Here is a tiny trained network, its code and every weight. The questions are about switching its units off for an input and a class, where a switched-off unit gives its printed mean instead of its output.

import numpy as np


def w(rows, s, z=0):
    codes = np.array(rows[::2]) - 128.0
    scale = np.full(codes.shape[1], s)
    scale[-1] = z or s
    return codes * scale


def f(y):
    return np.maximum(y, 0)


def log_softmax(a):
    a = a - a.max(-1, keepdims=True)
    return a - np.log(np.exp(a).sum(-1, keepdims=True))


def net(x, mask):
    res = np.array(x, float).reshape(1, 2) / 4 @ E
    y = f(res @ A[0][:, :-1].T + A[0][:, -1])
    res = res + np.where(mask, y, B[0][:, -1]) @ B[0][:, :-1]
    return log_softmax(res[-1] @ U[:, :-1].T + U[:, -1])


A, B = {}, {}
E = w([
[249,108,198,162,157,98,214,74],'x0',
[119,17,124,208,65,158,91,165],'x1',
],0.016)
A[0] = w([
[163,99,119,145,149,109,164,82,252],'n1',
[240,153,157,158,131,102,133,91,253],'n2',
[157,79,169,247,83,85,187,148,192],'n3',
[158,168,143,101,171,26,144,129,193],'n4',
[120,151,149,13,147,104,160,143,230],'n5',
[79,98,65,105,94,203,93,182,100],'n6',
],0.011,0.0033)
B[0] = w([
[164,93,169,108,192,152,169,109,208],'n1',
[199,84,195,171,97,158,206,70,254],'n2',
[180,30,93,209,130,213,133,37,251],'n3',
[87,162,182,25,178,142,179,74,213],'n4',
[58,139,134,57,150,122,165,131,209],'n5',
[72,168,246,214,53,187,111,201,230],'n6',
],0.011,0.017)
U = w([
[129,148,56,147,134,99,113,53,102],'0',
[159,142,209,92,219,105,151,102,83],'1',
[128,126,72,173,175,11,86,134,3],'2',
[185,71,140,211,195,166,124,108,160],'3',
[34,152,159,189,34,131,103,180,175],'4',
[69,203,29,58,219,72,104,125,194],'5',
],0.011,0.0028)

Each question gives the input, the list of numbers given to net, and the class t.
The units are the neurons (one row each of A and B). Each row of codes is followed by its name. A weight is (code - 128) times the scale printed after its matrix; where a second scale follows, it is the last column's (A, B and U).
mask holds one flag per neuron, in row order. A switched-off neuron (its flag False) gives its mean, the last column of its row in B, instead of its output. The means were averaged over made-up inputs and are rounded, as every weight is.
A unit's drop is (log p(t) with every unit on - log p(t) with that unit switched off) / (log p(t) with every unit on - log p(t) with every unit switched off).
The circuit of an input: a set's keep is (log p(t) with only the set's units on - log p(t) with every unit switched off) / (log p(t) with every unit on - log p(t) with every unit switched off). Starting from all 6 units, units are removed one at a time, each time the one whose removal leaves the highest keep (on an exact tie, the one counted first), for as long as the keep stays at least 0.8.
circuit, biggest first: the units of the circuit, biggest drop first
top k neurons: the k neurons with the biggest drops, biggest first
drop of u: that unit's drop, to one decimal
input [-2,-2], class 5: circuit, biggest first => (n2, n3)
input [-5,-5], class 5: circuit, biggest first => (n2)
input [-1,4], class 4: circuit, biggest first => (n2, n1)
input [-1,-1], class 5: top 2 neurons => (n6, n2)
input [-1,-2], class 5: top 3 neurons => (n2, n6, n3)
input [-1,7], class 4: top 2 neurons => (n6, n2)
input [-6,-6], class 5: top 3 neurons => (n2, n5, n3)
input [-3,-4], class 5: drop of n2 => 0.2
input [-7,-5], class 4: drop of n6 => 1.7
input [-4,-8], class 5: drop of n2 => 0.0
